Here is a tiny trained network, its code and every weight. The questions are about switching its units off for an input and a target symbol, where a switched-off unit gives its printed mean instead of its output.

import numpy as np


def w(rows, s, z=0):
    codes = np.array(rows[::2]) - 128.0
    scale = np.full(codes.shape[1], s)
    scale[-1] = z or s
    return codes * scale


def norm(h):
    return h / np.sqrt((h * h).mean(-1, keepdims=True) + 1e-5)


def softmax(a):
    e = np.exp(a - a.max(-1, keepdims=True))
    return e / e.sum(-1, keepdims=True)


def log_softmax(a):
    a = a - a.max(-1, keepdims=True)
    return a - np.log(np.exp(a).sum(-1, keepdims=True))


def net(x, mask):
    ids = ['Σαβδζθλμ'.index(c) for c in x.split()]
    T = len(ids)
    res = E[ids] + P[:T]
    u = 0
    for l in range(2):
        r = norm(res)
        for j in range(3):
            rows = slice(2 * j, 2 * j + 2)
            q, k, v = (r @ M[l][rows].T for M in (Q, K, V))
            z = softmax(np.where(np.tri(T) > 0, q @ k.T / 2**0.5, -1e9)) @ v
            o = O[l][rows]
            res = res + np.where(mask[u + j], z, o[:, -1]) @ o[:, :-1]
        u += 3
    return log_softmax(norm(res)[-1] @ U[:, :-1].T + U[:, -1])


Q, K, V, O = {}, {}, {}, {}
E = w([
[167,126,191,164,114],'Σ',
[201,93,70,96,245],'α',
[169,169,186,96,116],'β',
[106,192,146,162,128],'δ',
[45,174,205,158,97],'ζ',
[54,177,109,125,110],'θ',
[35,45,144,101,143],'λ',
[80,155,124,146,93],'μ',
],0.012)
P = w([
[120,168,180,107,213],'0',
[134,109,201,61,132],'1',
[137,119,189,79,111],'2',
[130,129,181,89,116],'3',
[129,135,180,109,113],'4',
[131,147,177,123,124],'5',
[124,161,161,143,129],'6',
[138,174,155,158,148],'7',
[129,181,134,180,163],'8',
[155,171,130,211,189],'9',
[130,240,161,157,254],'10',
],0.0087)
Q[0] = w([
[88,69,108,178,86],'0.h0',
[91,144,100,215,35],'0.h0',
[108,112,208,106,140],'0.h1',
[120,174,183,179,131],'0.h1',
[47,202,212,152,235],'0.h2',
[168,2,99,133,143],'0.h2',
],0.008)
K[0] = w([
[133,162,123,105,162],'0.h0',
[185,194,152,95,85],'0.h0',
[134,179,190,174,75],'0.h1',
[117,187,94,188,96],'0.h1',
[73,108,113,254,159],'0.h2',
[182,241,131,41,130],'0.h2',
],0.0086)
V[0] = w([
[151,144,52,167,163],'0.h0',
[169,190,100,67,118],'0.h0',
[133,48,137,162,29],'0.h1',
[147,69,207,115,223],'0.h1',
[100,2,142,106,164],'0.h2',
[105,193,149,85,95],'0.h2',
],0.0089)
O[0] = w([
[155,105,86,116,26,2],'0.h0',
[104,59,96,6,88,118],'0.h0',
[86,220,102,177,178,44],'0.h1',
[62,56,145,187,2,188],'0.h1',
[162,80,110,215,84,144],'0.h2',
[132,102,176,95,212,201],'0.h2',
],0.0061,0.007)
Q[1] = w([
[46,144,254,199,103],'1.h0',
[145,26,65,131,131],'1.h0',
[59,106,126,251,234],'1.h1',
[5,64,110,157,190],'1.h1',
[118,121,220,192,244],'1.h2',
[150,36,84,194,217],'1.h2',
],0.0081)
K[1] = w([
[186,150,107,181,192],'1.h0',
[141,118,171,108,66],'1.h0',
[189,191,66,165,119],'1.h1',
[161,250,159,102,65],'1.h1',
[132,91,153,155,183],'1.h2',
[54,113,142,129,167],'1.h2',
],0.012)
V[1] = w([
[155,191,126,165,71],'1.h0',
[96,177,165,89,67],'1.h0',
[126,108,116,112,77],'1.h1',
[32,104,107,129,138],'1.h1',
[150,156,60,101,155],'1.h2',
[248,181,163,136,104],'1.h2',
],0.012)
O[1] = w([
[110,132,212,68,108,67],'1.h0',
[133,150,149,183,55,156],'1.h0',
[144,184,125,131,139,89],'1.h1',
[60,151,54,102,56,130],'1.h1',
[94,102,188,150,50,2],'1.h2',
[39,2,116,135,192,76],'1.h2',
],0.0085,0.0091)
U = w([
[32,119,161,145,117,209],'Σ',
[158,27,8,104,148,211],'α',
[137,3,183,211,176,97],'β',
[144,65,176,2,135,233],'δ',
[115,171,50,79,161,64],'ζ',
[103,143,44,20,119,177],'θ',
[174,144,72,250,58,163],'λ',
[133,170,107,27,160,3],'μ',
],0.0074,0.0032)

Each question gives the input, a string of symbols that net reads in full, and the target symbol t.
The units are the heads (2 rows each of Q, K, V and O). Each row of codes is followed by its name. A weight is (code - 128) times the scale printed after its matrix; where a second scale follows, it is the last column's (O and U).
mask holds one flag per head, layer by layer. A switched-off head (its flag False) gives its mean, the last column of its rows in O, instead of its output. The means were averaged over made-up inputs and are rounded, as every weight is.
A unit's drop is (log p(t) with every unit on - log p(t) with that unit switched off) / (log p(t) with every unit on - log p(t) with every unit switched off).
The circuit of an input: a set's keep is (log p(t) with only the set's units on - log p(t) with every unit switched off) / (log p(t) with every unit on - log p(t) with every unit switched off). Starting from all 6 units, units are removed one at a time, each time the one whose removal leaves the highest keep (on an exact tie, the one counted first), for as long as the keep stays at least 0.8.
units of the circuit, in order: the units of the circuit, biggest drop first
unit that matters most: the unit with the biggest drop
heads that matter: for each layer, one digit per head in row order, 1 if its drop is at least 0.15 and else 0, layers parted by /
drop when u is switched off: that unit's drop, to one decimal
input δ θ λ, target θ: unit that matters most : 1.h1
input α λ μ β δ, target β: heads that matter : 011 / 001
input δ λ α λ λ λ α, target λ: units of the circuit, in order : [1.h2 0.h1]
input β μ λ ζ, target λ: units of the circuit, in order : [0.h2 1.h0]
input β λ θ, target λ: heads that matter : 001 / 000
input β β β λ β, target λ: heads that matter : 001 / 010
input δ δ μ λ β θ, target β: units of the circuit, in order : [1.h1 0.h2 0.h1 0.h0]
input α θ λ β ζ β α β, target α: units of the circuit, in order : [1.h0 0.h2]
input λ β Σ β ζ β δ, target β: heads that matter : 001 / 011
input Σ Σ λ, target Σ: units of the circuit, in order : [0.h1 1.h1]
input β β β β δ ζ β α λ λ λ, target λ: units of the circuit, in order : [0.h2 1.h2]
input ζ θ λ β α δ, target α: heads that matter : 100 / 100
input β α δ β λ β β β θ, target β: heads that matter : 000 / 011
input λ α β, target α: heads that matter : 000 / 111
input β β λ, target β: unit that matters most : 1.h0
input β β β λ β α δ, target α: units of the circuit, in order : [1.h0 0.h0 0.h2]
input λ λ λ λ, target λ: drop when 0.h1 is switched off : 0.1
input α β λ, target β: drop when 0.h0 is switched off : 0.6
input β λ Σ, target λ: drop when 0.h1 is switched off : 0.5
input Σ λ β β, target β: unit that matters most : 0.h0
